Here is a tiny trained network, its code and every weight. The questions are about switching its units off for an input and a class, where a switched-off unit gives its printed mean instead of its output.

import numpy as np


def w(rows, s, z=0):
    codes = np.array(rows[::2]) - 128.0
    scale = np.full(codes.shape[1], s)
    scale[-1] = z or s
    return codes * scale


def f(y):
    return np.maximum(y, 0)


def log_softmax(a):
    a = a - a.max(-1, keepdims=True)
    return a - np.log(np.exp(a).sum(-1, keepdims=True))


def net(x, mask):
    res = np.array(x, float).reshape(1, 8) / 4 @ E
    y = f(res @ A[0][:, :-1].T + A[0][:, -1])
    res = res + np.where(mask, y, B[0][:, -1]) @ B[0][:, :-1]
    return log_softmax(res[-1] @ U[:, :-1].T + U[:, -1])


A, B = {}, {}
E = w([
[222,153,220,146,72,159,217,122,64,146,173],'x0',
[113,132,91,41,3,174,211,119,228,143,88],'x1',
[157,36,163,78,141,94,150,233,211,129,183],'x2',
[163,62,172,95,73,159,117,103,190,158,187],'x3',
[164,119,233,13,128,50,42,63,101,149,97],'x4',
[110,34,97,166,164,161,117,140,157,129,228],'x5',
[62,19,26,24,141,181,151,108,71,113,135],'x6',
[154,204,89,77,69,211,18,177,141,126,39],'x7',
],0.0053)
A[0] = w([
[128,151,111,101,104,146,120,128,135,127,111,89],'N1',
[142,105,140,122,133,132,132,121,115,119,138,106],'N2',
[152,202,133,94,99,158,128,155,104,130,74,191],'N3',
[115,134,108,126,133,123,143,139,158,133,106,136],'N4',
[117,139,134,115,128,112,108,104,155,117,136,3],'N5',
[146,147,181,135,116,110,107,124,130,134,127,160],'N6',
[148,127,163,122,86,136,214,128,159,131,149,163],'N7',
[156,117,195,165,166,81,179,150,62,130,192,192],'N8',
[126,129,130,128,106,137,162,116,145,127,127,66],'N9',
[124,124,126,117,132,113,120,149,162,137,127,83],'N10',
[142,140,157,121,136,108,117,135,137,126,132,191],'N11',
[136,114,133,133,124,152,148,128,126,125,124,89],'N12',
[124,137,116,152,122,135,99,121,141,129,137,127],'N13',
[114,149,118,126,125,136,141,113,113,136,125,112],'N14',
[145,61,144,72,120,140,90,176,170,135,147,149],'N15',
[117,142,102,103,107,133,107,131,145,141,137,3],'N16',
[163,197,159,242,125,160,79,174,160,128,153,209],'N17',
[129,109,131,104,114,138,120,95,113,115,146,73],'N18',
[146,132,166,122,82,138,216,125,166,130,162,162],'N19',
[142,148,126,184,130,138,115,158,150,122,116,139],'N20',
[165,181,249,132,119,57,72,103,162,134,111,198],'N21',
[102,102,57,138,160,124,166,199,152,126,126,183],'N22',
[145,170,132,100,100,150,131,138,116,120,80,113],'N23',
[147,68,151,90,133,158,103,122,93,127,184,120],'N24',
[160,210,137,87,91,166,130,163,96,129,57,197],'N25',
[108,140,122,128,154,130,97,119,126,123,119,42],'N26',
[125,102,94,154,137,127,140,176,153,122,131,80],'N27',
[141,138,155,119,95,136,191,130,157,131,161,171],'N28',
[142,75,143,108,135,152,119,122,86,129,153,84],'N29',
[140,131,126,112,120,132,114,109,131,132,116,127],'N30',
[142,151,135,166,129,135,112,155,135,125,135,188],'N31',
[143,116,158,132,109,125,163,125,126,139,107,76],'N32',
[150,106,172,138,156,96,153,148,85,129,159,78],'N33',
[144,40,136,53,126,136,90,185,183,127,158,136],'N34',
],0.014,0.0019)
B[0] = w([
[129,150,140,110,159,116,143,139,109,126,130,161],'N1',
[126,111,128,132,127,129,130,135,103,131,125,154],'N2',
[140,164,186,74,97,128,138,163,89,136,128,207],'N3',
[134,134,106,156,121,138,101,104,111,113,140,154],'N4',
[121,137,139,132,138,148,95,165,151,139,131,140],'N5',
[116,134,143,137,136,114,115,98,126,92,120,176],'N6',
[147,75,110,144,72,136,157,129,173,131,131,219],'N7',
[130,103,212,125,220,134,162,105,104,105,129,252],'N8',
[120,124,98,132,124,128,146,121,148,128,129,157],'N9',
[131,124,134,113,142,135,102,124,119,133,134,148],'N10',
[137,129,132,121,124,140,107,98,100,120,135,160],'N11',
[127,117,113,108,114,106,125,138,115,136,118,145],'N12',
[119,128,146,130,141,114,152,148,152,141,124,145],'N13',
[146,152,111,129,120,112,129,127,140,102,123,149],'N14',
[131,166,152,72,114,119,205,120,191,104,125,211],'N15',
[137,126,147,120,164,105,141,127,127,122,134,147],'N16',
[129,111,115,178,138,125,252,139,77,146,133,221],'N17',
[140,108,122,147,147,136,121,165,138,146,141,158],'N18',
[140,68,113,128,66,121,169,129,172,135,126,226],'N19',
[116,121,133,165,140,143,160,134,120,151,137,167],'N20',
[124,144,202,124,123,124,10,88,153,95,116,247],'N21',
[131,163,43,135,163,121,99,88,149,97,125,208],'N22',
[124,171,153,93,130,135,132,155,113,133,119,182],'N23',
[111,74,122,152,111,124,113,168,109,184,139,204],'N24',
[140,175,205,62,91,130,140,166,83,143,127,224],'N25',
[140,115,118,130,118,141,143,131,144,143,141,151],'N26',
[106,147,100,121,172,123,108,131,138,144,124,172],'N27',
[133,78,111,133,77,127,154,134,151,116,122,202],'N28',
[129,95,121,153,111,128,96,153,96,165,128,181],'N29',
[116,145,142,150,144,139,108,144,157,128,138,149],'N30',
[117,114,126,145,139,125,164,133,116,143,129,162],'N31',
[123,114,142,141,131,129,158,117,150,126,142,160],'N32',
[126,113,169,136,179,132,145,111,102,116,120,196],'N33',
[152,147,175,59,150,145,219,153,190,110,122,237],'N34',
],0.028,0.012)
U = w([
[57,149,123,177,235,121,92,73,97,113,128,25],'0',
[95,108,11,177,64,114,71,79,172,128,122,107],'1',
[119,223,183,50,134,131,62,142,108,115,84,142],'2',
[108,62,96,150,108,143,101,182,90,216,152,28],'3',
[148,103,166,79,134,132,140,100,212,75,110,208],'4',
[128,85,195,169,122,125,149,118,88,144,118,86],'5',
[90,113,120,133,83,118,2,120,177,156,117,79],'6',
[125,124,91,139,98,150,218,193,144,194,145,254],'7',
],0.0068,0.00097)

Each question gives the input, the list of numbers given to net, and the class t.
The units are the neurons (one row each of A and B). Each row of codes is followed by its name. A weight is (code - 128) times the scale printed after its matrix; where a second scale follows, it is the last column's (A, B and U).
mask holds one flag per neuron, in row order. A switched-off neuron (its flag False) gives its mean, the last column of its row in B, instead of its output. The means were averaged over made-up inputs and are rounded, as every weight is.
A unit's drop is (log p(t) with every unit on - log p(t) with that unit switched off) / (log p(t) with every unit on - log p(t) with every unit switched off).
The circuit of an input: a set's keep is (log p(t) with only the set's units on - log p(t) with every unit switched off) / (log p(t) with every unit on - log p(t) with every unit switched off). Starting from the 12 units with the biggest drops (on a tie, the unit counted first), units are removed one at a time, each time the one whose removal leaves the highest keep (on an exact tie, the one counted first), for as long as the keep stays at least 0.8.
circuit, biggest first: the units of the circuit, biggest drop first
unit that matters most: the unit with the biggest drop
top k neurons: the k neurons with the biggest drops, biggest first
drop of u: that unit's drop, to one decimal
input [1,2,4,-3,0,0,-5,-4], class 5: top 3 neurons : N34, N15, N17
input [0,-3,-7,-4,-5,5,-8,1], class 7: unit that matters most : N17
input [-4,4,2,-8,-4,6,1,1], class 1: circuit, biggest first : N8, N22
input [-3,-5,0,5,6,-3,5,-4], class 5: top 3 neurons : N24, N29, N22
input [6,-5,7,5,0,-4,-3,-8], class 5: top 2 neurons : N8, N33
input [-8,2,-1,-1,0,6,-1,-5], class 0: circuit, biggest first : N19, N7, N22
input [-2,-3,-5,-4,-2,8,-8,7], class 7: top 2 neurons : N17, N8
input [5,0,7,1,-8,-3,-2,-6], class 7: top 4 neurons : N21, N19, N17, N7
input [1,-1,-1,6,6,4,-1,-8], class 5: top 4 neurons : N24, N29, N22, N8
input [-1,-8,1,0,4,2,3,0], class 5: top 2 neurons : N22, N24
input [6,-4,6,-6,-5,-3,-3,6], class 5: top 2 neurons : N17, N34
input [6,1,0,0,-6,5,4,-6], class 3: top 2 neurons : N34, N15
input [3,-5,4,-5,-8,2,-1,5], class 0: top 4 neurons : N22, N19, N34, N7
input [8,2,-8,6,2,3,3,6], class 2: circuit, biggest first : N25
input [3,7,5,3,4,7,4,2], class 7: top 4 neurons : N21, N24, N8, N29
input [7,-4,0,8,7,2,7,-7], class 5: top 2 neurons : N24, N8
input [-3,6,0,6,-7,6,-2,5], class 7: drop of N8 : 0.1
input [-6,-8,-4,-4,1,-3,6,0], class 1: drop of N33 : 0.1
input [-7,-4,-5,4,5,-8,8,-4], class 3: drop of N21 : 0.3
input [5,-7,2,2,0,-4,8,2], class 3: unit that matters most : N24
